Here is a tiny trained network, its code and every weight. The questions are about switching its units off for an input and a class, where a switched-off unit gives its printed mean instead of its output.

import numpy as np


def w(rows, s, z=0):
    codes = np.array(rows[::2]) - 128.0
    scale = np.full(codes.shape[1], s)
    scale[-1] = z or s
    return codes * scale


def norm(h):
    return h / np.sqrt((h * h).mean(-1, keepdims=True) + 1e-5)


def f(y):
    return y / 2 * (1 + np.tanh(0.7978845608 * (y + 0.044715 * y**3)))


def log_softmax(a):
    a = a - a.max(-1, keepdims=True)
    return a - np.log(np.exp(a).sum(-1, keepdims=True))


def net(x, mask):
    res = np.array(x, float).reshape(1, 4) / 4 @ E
    u = 0
    for l in range(3):
        y = f(norm(res) @ A[l][:, :-1].T + A[l][:, -1])
        res = res + np.where(mask[u : u + 10], y, B[l][:, -1]) @ B[l][:, :-1]
        u += 10
    return log_softmax(norm(res)[-1] @ U[:, :-1].T + U[:, -1])


A, B = {}, {}
E = w([
[189,38,141,234,121,125,142,250,59,173,139],'x0',
[147,131,123,109,68,103,157,155,114,168,173],'x1',
[144,166,213,193,143,117,179,105,108,145,65],'x2',
[6,149,142,37,126,121,39,27,152,111,156],'x3',
],0.0012)
A[0] = w([
[153,125,83,45,85,139,130,140,143,132,170,110],'0.n0',
[74,142,224,150,140,89,96,58,93,170,93,114],'0.n1',
[85,34,82,92,72,120,60,156,135,163,211,75],'0.n2',
[128,138,117,124,131,130,124,129,106,132,123,129],'0.n3',
[45,142,135,37,139,140,60,74,154,92,148,66],'0.n4',
[173,185,184,182,162,130,204,73,156,114,41,77],'0.n5',
[125,136,121,128,124,133,131,134,118,122,130,132],'0.n6',
[94,66,205,211,101,79,93,175,49,203,138,21],'0.n7',
[199,120,125,162,135,137,152,221,103,132,133,9],'0.n8',
[232,122,131,176,132,137,176,251,97,133,126,66],'0.n9',
],0.0025,0.0014)
B[0] = w([
[55,180,123,150,107,83,168,105,111,123,188,162],'0.n0',
[134,198,120,30,101,133,215,107,187,90,206,172],'0.n1',
[86,224,158,130,186,85,80,213,29,137,145,182],'0.n2',
[129,127,128,134,140,124,136,128,130,128,132,128],'0.n3',
[126,114,21,189,122,66,159,69,154,194,66,251],'0.n4',
[92,203,166,66,149,104,5,215,59,157,145,200],'0.n5',
[129,122,136,129,138,110,130,124,133,133,132,130],'0.n6',
[171,109,166,72,184,210,175,102,245,36,104,173],'0.n7',
[122,112,66,147,88,99,134,82,154,154,92,171],'0.n8',
[132,102,12,167,57,26,153,27,143,235,93,253],'0.n9',
],0.0018,0.002)
A[1] = w([
[120,137,126,115,124,103,109,108,131,138,122,141],'1.n0',
[129,124,214,108,150,186,103,157,117,93,128,121],'1.n1',
[124,129,177,125,112,127,129,146,120,129,144,106],'1.n2',
[125,130,128,124,124,112,119,121,127,133,126,117],'1.n3',
[124,70,115,164,156,152,98,127,148,108,86,55],'1.n4',
[108,61,118,151,155,131,62,138,135,124,122,106],'1.n5',
[172,34,119,163,120,139,151,138,141,130,122,2],'1.n6',
[171,4,118,170,117,135,147,138,146,142,122,48],'1.n7',
[135,137,166,125,171,199,112,146,128,68,101,108],'1.n8',
[176,120,135,112,88,152,187,122,154,116,142,61],'1.n9',
],0.004,0.00091)
B[1] = w([
[177,71,132,142,131,157,149,147,135,109,145,178],'1.n0',
[183,158,176,52,127,27,182,158,206,119,168,124],'1.n1',
[146,158,124,108,148,102,134,163,134,122,139,103],'1.n2',
[163,118,133,130,127,141,127,137,132,114,133,141],'1.n3',
[135,192,111,135,111,65,114,167,119,156,146,132],'1.n4',
[141,200,139,136,115,69,127,193,104,158,169,139],'1.n5',
[154,140,81,155,64,90,102,93,187,154,121,195],'1.n6',
[170,111,71,174,56,52,106,99,251,144,154,250],'1.n7',
[174,133,131,62,120,46,78,171,170,135,170,123],'1.n8',
[92,156,105,173,72,79,95,149,110,179,176,126],'1.n9',
],0.0022,0.0017)
A[2] = w([
[125,143,170,93,27,140,213,131,90,161,206,186],'2.n0',
[211,176,156,138,142,137,147,120,108,143,37,30],'2.n1',
[151,134,242,108,95,100,115,155,156,152,168,53],'2.n2',
[153,138,138,112,140,141,104,147,149,92,110,109],'2.n3',
[77,40,99,54,84,134,108,133,185,66,239,24],'2.n4',
[155,162,148,157,149,119,110,117,91,162,45,70],'2.n5',
[139,121,135,122,111,165,149,149,124,97,145,134],'2.n6',
[102,104,107,91,120,171,132,1,164,92,122,3],'2.n7',
[160,95,116,129,142,167,121,158,148,89,136,153],'2.n8',
[114,140,123,65,131,154,121,25,143,104,109,76],'2.n9',
],0.0027,0.00044)
B[2] = w([
[120,147,88,145,214,34,12,199,164,94,185,158],'2.n0',
[131,21,189,98,160,178,197,217,83,175,100,140],'2.n1',
[181,149,136,80,186,48,206,150,208,113,117,130],'2.n2',
[146,85,131,79,127,117,140,143,142,141,160,117],'2.n3',
[122,180,217,168,213,203,183,134,34,135,15,168],'2.n4',
[108,24,175,99,135,198,247,170,88,137,113,136],'2.n5',
[100,126,83,111,162,93,117,115,141,123,125,100],'2.n6',
[151,115,95,213,172,178,248,58,191,60,110,254],'2.n7',
[105,205,110,64,134,89,160,114,138,159,127,100],'2.n8',
[179,59,89,158,138,142,201,118,224,72,162,254],'2.n9',
],0.0017,0.0015)
U = w([
[187,94,87,195,58,93,121,129,161,175,118,140],'0',
[166,150,191,76,154,96,138,164,157,115,139,138],'1',
[170,59,230,139,7,249,23,106,120,53,149,2],'2',
[86,147,99,135,130,131,73,154,62,125,171,133],'3',
[150,90,169,133,131,176,161,155,69,161,77,120],'4',
[163,67,202,139,60,213,47,104,118,85,140,14],'5',
[94,134,103,132,150,178,164,36,159,79,126,139],'6',
[157,110,149,114,128,172,117,116,137,107,110,79],'7',
],0.012,0.016)

Each question gives the input, the list of numbers given to net, and the class t.
The units are the neurons (one row each of A and B). Each row of codes is followed by its name. A weight is (code - 128) times the scale printed after its matrix; where a second scale follows, it is the last column's (A, B and U).
mask holds one flag per neuron, layer by layer. A switched-off neuron (its flag False) gives its mean, the last column of its row in B, instead of its output. The means were averaged over made-up inputs and are rounded, as every weight is.
A unit's drop is (log p(t) with every unit on - log p(t) with that unit switched off) / (log p(t) with every unit on - log p(t) with every unit switched off).
The circuit of an input: a set's keep is (log p(t) with only the set's units on - log p(t) with every unit switched off) / (log p(t) with every unit on - log p(t) with every unit switched off). Starting from the 12 units with the biggest drops (on a tie, the unit counted first), units are removed one at a time, each time the one whose removal leaves the highest keep (on an exact tie, the one counted first), for as long as the keep stays at least 0.8.
units of the circuit, in order: the units of the circuit, biggest drop first
unit that matters most: the unit with the biggest drop
k most important neurons: the k neurons with the biggest drops, biggest first
top k neurons in layer l: the k neurons of layer l with the biggest drops, biggest first
drop of u: that unit's drop, to one decimal
input [-1,-7,0,-4], class 4: top 2 neurons in layer 0 : [0.n5, 0.n7]
input [-1,2,-6,4], class 3: 3 most important neurons : [0.n2, 0.n7, 0.n1]
input [5,-6,1,2], class 1: units of the circuit, in order : [0.n4, 0.n7, 1.n1]
input [-4,-7,-3,-5], class 1: units of the circuit, in order : [0.n9, 0.n4, 1.n8]
input [-4,-4,-1,-5], class 1: 4 most important neurons : [0.n4, 0.n5, 0.n9, 1.n8]
input [6,-6,1,3], class 1: 3 most important neurons : [0.n4, 0.n7, 1.n1]
input [-7,5,3,-8], class 4: unit that matters most : 0.n5
input [-8,0,5,-3], class 1: top 2 neurons in layer 0 : [0.n9, 0.n5]
input [-1,1,-8,3], class 3: top 2 neurons in layer 0 : [0.n2, 0.n7]
input [-5,3,5,-1], class 1: units of the circuit, in order : [0.n9, 0.n5]
input [1,6,-3,-1], class 3: 2 most important neurons : [0.n2, 0.n4]
input [-2,-7,5,-6], class 4: top 2 neurons in layer 0 : [0.n5, 0.n9]
input [0,0,5,-2], class 4: top 2 neurons in layer 0 : [0.n5, 0.n9]
input [0,0,-6,3], class 3: units of the circuit, in order : [0.n2]
input [2,-7,3,-1], class 1: 2 most important neurons : [0.n5, 0.n4]
input [8,7,6,7], class 1: 2 most important neurons : [0.n4, 0.n7]
input [-2,2,-3,-3], class 3: 2 most important neurons : [0.n0, 0.n4]
input [-2,-4,6,-5], class 4: top 2 neurons in layer 0 : [0.n9, 0.n5]
input [-1,2,-6,1], class 3: drop of 0.n2 : 0.6
input [3,-5,-4,1], class 3: drop of 0.n2 : 0.7
input [-1,2,-3,0], class 3: unit that matters most : 0.n2
input [5,8,-2,8], class 3: drop of 0.n9 : -0.1
